Here is a tiny trained network, its code and every weight. The questions are about switching its units off for an input and a target symbol, where a switched-off unit gives its printed mean instead of its output.

import numpy as np


def w(rows, s, z=0):
    codes = np.array(rows[::2]) - 128.0
    scale = np.full(codes.shape[1], s)
    scale[-1] = z or s
    return codes * scale


def f(y):
    return np.maximum(y, 0)


def softmax(a):
    e = np.exp(a - a.max(-1, keepdims=True))
    return e / e.sum(-1, keepdims=True)


def log_softmax(a):
    a = a - a.max(-1, keepdims=True)
    return a - np.log(np.exp(a).sum(-1, keepdims=True))


def net(x, mask):
    ids = ['Ωβδθξπσψ'.index(c) for c in x.split()]
    T = len(ids)
    res = E[ids] + P[:T]
    u = 0
    for l in range(2):
        q, k, v = (res @ M[l].T for M in (Q, K, V))
        z = softmax(np.where(np.tri(T) > 0, q @ k.T / 3**0.5, -1e9)) @ v
        res = res + np.where(mask[u], z, O[l][:, -1]) @ O[l][:, :-1]
        u += 1
        y = f(res @ A[l][:, :-1].T + A[l][:, -1])
        res = res + np.where(mask[u : u + 16], y, B[l][:, -1]) @ B[l][:, :-1]
        u += 16
    return log_softmax(res[-1] @ U[:, :-1].T + U[:, -1])


Q, K, V, O, A, B = {}, {}, {}, {}, {}, {}
E = w([
[58,58,175,39,156,191,109,190,125,229,99],'Ω',
[49,90,164,125,84,74,172,147,178,164,172],'β',
[139,99,164,92,104,122,175,91,66,179,119],'δ',
[114,102,162,80,107,119,184,112,99,129,189],'θ',
[157,207,163,96,145,134,152,108,104,211,113],'ξ',
[133,222,98,82,88,69,137,136,132,149,162],'π',
[167,1,57,143,84,120,114,84,134,150,111],'σ',
[118,120,99,85,153,179,103,193,180,135,158],'ψ',
],0.02)
P = w([
[224,95,199,51,63,96,167,139,180,105,130],'0',
[176,35,136,77,64,46,77,139,120,198,206],'1',
[189,145,163,90,33,171,198,97,170,99,133],'2',
[167,65,89,103,107,90,141,124,113,209,202],'3',
[172,167,108,88,66,187,212,81,110,104,54],'4',
[129,92,56,142,126,113,147,127,124,208,197],'5',
[121,200,103,136,61,207,165,65,135,69,115],'6',
[88,123,23,144,143,130,119,110,87,210,176],'7',
[59,198,77,150,99,217,161,53,138,90,42],'8',
[79,170,19,168,178,178,121,83,74,192,241],'9',
[11,210,98,167,79,222,111,64,186,57,124],'10',
],0.011)
Q[0] = w([
[103,82,158,146,170,106,108,186,48,102,158],'0.h1',
[103,159,158,86,5,239,168,108,160,96,99],'0.h1',
[118,120,28,41,98,153,187,115,132,245,225],'0.h1',
],0.012)
K[0] = w([
[173,176,190,195,94,35,178,74,120,160,166],'0.h1',
[8,150,137,48,139,254,134,215,114,110,140],'0.h1',
[55,176,6,244,238,184,74,91,106,114,121],'0.h1',
],0.0082)
V[0] = w([
[93,95,92,123,2,101,245,121,64,96,144],'0.h1',
[52,71,165,131,113,195,173,204,36,134,176],'0.h1',
[167,55,60,134,115,186,98,113,165,105,127],'0.h1',
],0.0067)
O[0] = w([
[61,137,191,155,178,120,156,154,185,90,255,106],'0.h1',
[26,87,200,42,134,169,108,161,86,62,225,242],'0.h1',
[133,125,106,27,162,86,65,32,98,103,193,255],'0.h1',
],0.0085,0.0048)
A[0] = w([
[101,127,128,145,57,111,180,44,138,117,89,253],'0.n1',
[79,164,227,119,145,147,163,121,106,196,105,90],'0.n2',
[140,170,149,168,145,188,124,173,150,76,67,169],'0.n3',
[106,87,137,99,115,80,96,147,164,254,164,232],'0.n4',
[198,125,77,104,103,179,124,97,146,34,87,25],'0.n5',
[169,81,42,170,69,167,157,145,126,217,153,207],'0.n6',
[213,106,116,109,114,168,93,179,140,103,130,238],'0.n7',
[137,139,175,178,33,186,117,91,139,124,177,169],'0.n8',
[145,175,132,129,144,103,225,150,179,117,76,3],'0.n9',
[114,117,105,54,104,135,83,90,172,82,110,38],'0.n10',
[191,247,138,80,119,182,139,184,165,98,100,132],'0.n11',
[123,128,192,134,191,194,197,80,191,6,93,183],'0.n12',
[93,177,155,123,129,63,123,124,84,112,142,176],'0.n13',
[159,209,158,158,76,152,153,121,200,98,75,30],'0.n14',
[116,118,111,172,124,142,101,195,194,138,141,80],'0.n15',
[143,127,86,207,67,76,215,107,105,92,156,161],'0.n16',
],0.0071,0.0019)
B[0] = w([
[161,158,129,92,112,205,139,117,155,138,74,171],'0.n1',
[146,87,162,118,80,121,115,70,82,68,136,189],'0.n2',
[161,92,67,124,189,170,102,91,137,152,115,133],'0.n3',
[156,108,118,150,116,133,149,111,115,159,161,254],'0.n4',
[105,110,166,127,141,141,152,144,167,113,140,165],'0.n5',
[103,254,152,61,134,113,140,105,89,126,183,184],'0.n6',
[111,54,139,85,154,147,167,182,112,124,126,175],'0.n7',
[116,102,124,68,138,163,154,93,114,135,54,170],'0.n8',
[120,84,133,183,104,167,96,118,125,111,182,141],'0.n9',
[150,162,135,118,130,140,170,194,89,139,146,227],'0.n10',
[116,17,100,114,78,173,178,99,119,109,134,180],'0.n11',
[186,221,176,79,145,129,45,92,174,157,133,166],'0.n12',
[131,105,91,140,128,104,114,87,168,84,99,170],'0.n13',
[161,29,56,208,132,119,71,121,124,75,146,140],'0.n14',
[124,146,65,115,97,157,158,122,99,127,198,137],'0.n15',
[118,163,146,125,94,120,92,155,150,173,130,155],'0.n16',
],0.0078,0.01)
Q[1] = w([
[102,137,165,88,84,158,84,113,145,5,109],'1.h1',
[137,119,145,240,205,78,44,229,131,62,13],'1.h1',
[164,135,91,50,132,121,57,86,254,189,60],'1.h1',
],0.0079)
K[1] = w([
[122,77,204,84,150,210,147,183,111,253,122],'1.h1',
[255,59,236,121,5,23,217,132,143,142,151],'1.h1',
[200,7,105,86,181,186,109,240,189,105,143],'1.h1',
],0.0058)
V[1] = w([
[164,162,90,98,91,71,121,231,174,62,136],'1.h1',
[29,116,118,188,1,82,144,78,84,134,142],'1.h1',
[137,143,219,152,128,72,180,39,92,110,60],'1.h1',
],0.0064)
O[1] = w([
[80,246,114,169,129,185,78,59,132,89,122,129],'1.h1',
[116,141,109,182,139,64,180,147,126,150,143,71],'1.h1',
[108,122,137,94,105,60,179,107,106,134,146,8],'1.h1',
],0.012,0.017)
A[1] = w([
[122,168,118,120,169,163,139,102,180,33,74,198],'1.n1',
[150,254,114,157,120,152,108,158,179,182,109,218],'1.n2',
[79,60,83,218,127,148,144,154,155,122,124,55],'1.n3',
[65,63,171,87,142,133,156,128,70,191,108,57],'1.n4',
[126,138,105,154,167,73,100,91,101,193,183,51],'1.n5',
[185,166,85,89,107,160,74,156,163,104,151,209],'1.n6',
[138,211,184,111,125,159,131,96,193,58,111,95],'1.n7',
[170,122,203,166,126,86,177,75,190,77,66,53],'1.n8',
[156,118,144,154,124,195,106,115,112,76,149,216],'1.n9',
[152,133,149,136,119,205,135,134,190,89,62,65],'1.n10',
[105,112,125,144,92,100,138,158,207,56,137,89],'1.n11',
[141,131,96,162,115,168,126,123,194,50,82,63],'1.n12',
[130,114,81,148,152,168,101,86,146,131,162,48],'1.n13',
[110,167,167,103,201,47,115,90,148,164,146,139],'1.n14',
[25,226,154,163,107,117,155,88,135,170,135,4],'1.n15',
[222,155,169,123,184,175,145,107,186,140,138,149],'1.n16',
],0.0084,0.0023)
B[1] = w([
[193,76,180,133,68,121,166,134,187,156,29,189],'1.n1',
[99,50,133,89,176,120,140,95,87,93,165,172],'1.n2',
[118,139,71,99,2,83,39,177,131,96,135,134],'1.n3',
[144,173,74,130,87,119,179,139,160,72,163,172],'1.n4',
[183,160,114,122,168,157,145,200,162,73,49,145],'1.n5',
[47,133,174,172,94,138,140,84,137,165,119,252],'1.n6',
[217,94,106,168,95,99,58,167,138,133,97,190],'1.n7',
[137,153,194,125,154,90,120,237,49,224,109,133],'1.n8',
[98,107,112,105,101,44,129,128,124,149,85,229],'1.n9',
[113,196,90,147,153,111,199,193,177,48,75,210],'1.n10',
[152,144,90,169,108,225,70,142,110,97,212,134],'1.n11',
[201,189,146,118,167,131,134,102,176,148,188,173],'1.n12',
[151,126,132,129,119,73,146,137,101,167,132,195],'1.n13',
[169,94,70,87,232,134,91,176,129,126,156,139],'1.n14',
[214,118,207,182,147,167,136,82,84,150,84,140],'1.n15',
[116,104,79,156,118,83,141,82,142,159,196,200],'1.n16',
],0.0071,0.025)
U = w([
[173,132,121,101,141,146,133,140,190,117,89,146],'Ω',
[128,50,115,151,136,68,141,137,123,105,98,92],'β',
[134,228,126,82,116,52,166,166,128,181,111,88],'δ',
[225,144,88,56,193,131,61,163,146,109,134,91],'θ',
[120,108,117,84,139,166,160,96,129,2,134,161],'ξ',
[94,103,113,84,140,116,110,72,142,178,125,217],'π',
[188,130,170,167,152,203,146,132,121,112,142,173],'σ',
[161,147,88,124,119,142,110,142,145,95,145,5],'ψ',
],0.0063,0.0035)

Each question gives the input, a string of symbols that net reads in full, and the target symbol t.
The units are the heads (3 rows each of Q, K, V and O) and the neurons (one row each of A and B). Each row of codes is followed by its name. A weight is (code - 128) times the scale printed after its matrix; where a second scale follows, it is the last column's (O, A, B and U).
mask holds one flag per unit, layer by layer, with each layer's heads first. A switched-off unit (its flag False) gives its mean, the last column of its rows in O or B, instead of its output. The means were averaged over made-up inputs and are rounded, as every weight is.
A unit's drop is (log p(t) with every unit on - log p(t) with that unit switched off) / (log p(t) with every unit on - log p(t) with every unit switched off).
The circuit of an input: a set's keep is (log p(t) with only the set's units on - log p(t) with every unit switched off) / (log p(t) with every unit on - log p(t) with every unit switched off). Starting from the 12 units with the biggest drops (on a tie, the unit counted first), units are removed one at a time, each time the one whose removal leaves the highest keep (on an exact tie, the one counted first), for as long as the keep stays at least 0.8.
units of the circuit, in order: the units of the circuit, biggest drop first
most important unit: the unit with the biggest drop
k most important neurons: the k neurons with the biggest drops, biggest first
top k neurons in layer l: the k neurons of layer l with the biggest drops, biggest first
drop of u: that unit's drop, to one decimal
input ψ π Ω π, target σ: top neuron in layer 1	(1.n15)
input π δ θ π θ β, target σ: units of the circuit, in order	(1.n15 1.h1 0.h1 1.n9)
input σ σ δ, target δ: top 2 neurons in layer 0	(0.n4 0.n8)
input ψ ψ π Ω θ ξ ξ ξ ξ Ω, target δ: units of the circuit, in order	(1.h1 0.h1 0.n6)
input δ ψ δ ξ ψ ψ δ θ θ σ, target θ: 2 most important neurons	(1.n5 1.n6)
input ψ ξ β θ, target δ: units of the circuit, in order	(1.h1 0.h1 0.n6)
input ψ ψ Ω σ δ, target ξ: units of the circuit, in order	(0.h1 1.n4 0.n2)
input ξ σ π β β ξ θ, target θ: 4 most important neurons	(0.n12 1.n6 1.n14 1.n7)
input ψ π σ, target Ω: 2 most important neurons	(1.n10 1.n1)
input π π β σ θ ψ ψ β ξ β, target δ: top 2 neurons in layer 0	(0.n4 0.n7)
input β ψ ξ ψ ψ θ δ, target Ω: top 3 neurons in layer 1	(1.n1 1.n10 1.n7)
input π β ψ σ σ ξ θ Ω, target δ: top 2 neurons in layer 1	(1.n4 1.n2)
input σ ψ ψ ψ θ σ Ω θ ξ, target ξ: top 2 neurons in layer 0	(0.n2 0.n11)
input ξ θ ψ ξ θ δ ψ Ω Ω σ, target θ: 4 most important neurons	(0.n11 1.n5 0.n6 1.n6)
input ξ ψ ψ ξ β ξ ψ π δ ξ, target σ: 3 most important neurons	(1.n15 1.n9 0.n6)
input θ ψ θ δ π π Ω θ, target σ: 4 most important neurons	(1.n15 0.n6 1.n9 0.n2)
input π θ ψ ξ ψ σ, target π: 2 most important neurons	(0.n4 1.n10)
input σ Ω β θ, target ξ: 2 most important neurons	(1.n7 1.n4)
input θ ψ Ω θ θ ψ ξ ψ π, target Ω: most important unit	1.n1
input ψ δ Ω θ, target ξ: top neuron in layer 1	(1.n4)
input δ σ ξ ξ, target θ: 2 most important neurons	(1.n14 1.n6)
input σ ψ π σ σ ξ β, target Ω: top 4 neurons in layer 1	(1.n1 1.n10 1.n7 1.n12)
input Ω δ β θ π δ ψ θ σ π, target θ: top 2 neurons in layer 0	(0.n11 0.n1)
input θ π ψ Ω ψ ψ Ω θ π, target ξ: top 2 neurons in layer 0	(0.n4 0.n11)
input ψ π ψ θ ψ θ ξ Ω θ β, target ξ: top 3 neurons in layer 0	(0.n8 0.n2 0.n12)
input ξ δ θ, target θ: 3 most important neurons	(0.n12 1.n14 1.n6)
input ψ θ β, target Ω: top neuron in layer 1	(1.n10)
input ψ ξ θ δ π θ, target σ: drop of 0.n4	0.1
input ψ Ω ξ ψ ψ π, target π: drop of 1.n10	0.2
input Ω θ ψ ψ θ ψ β Ω π ξ, target σ: drop of 0.n4	0.2
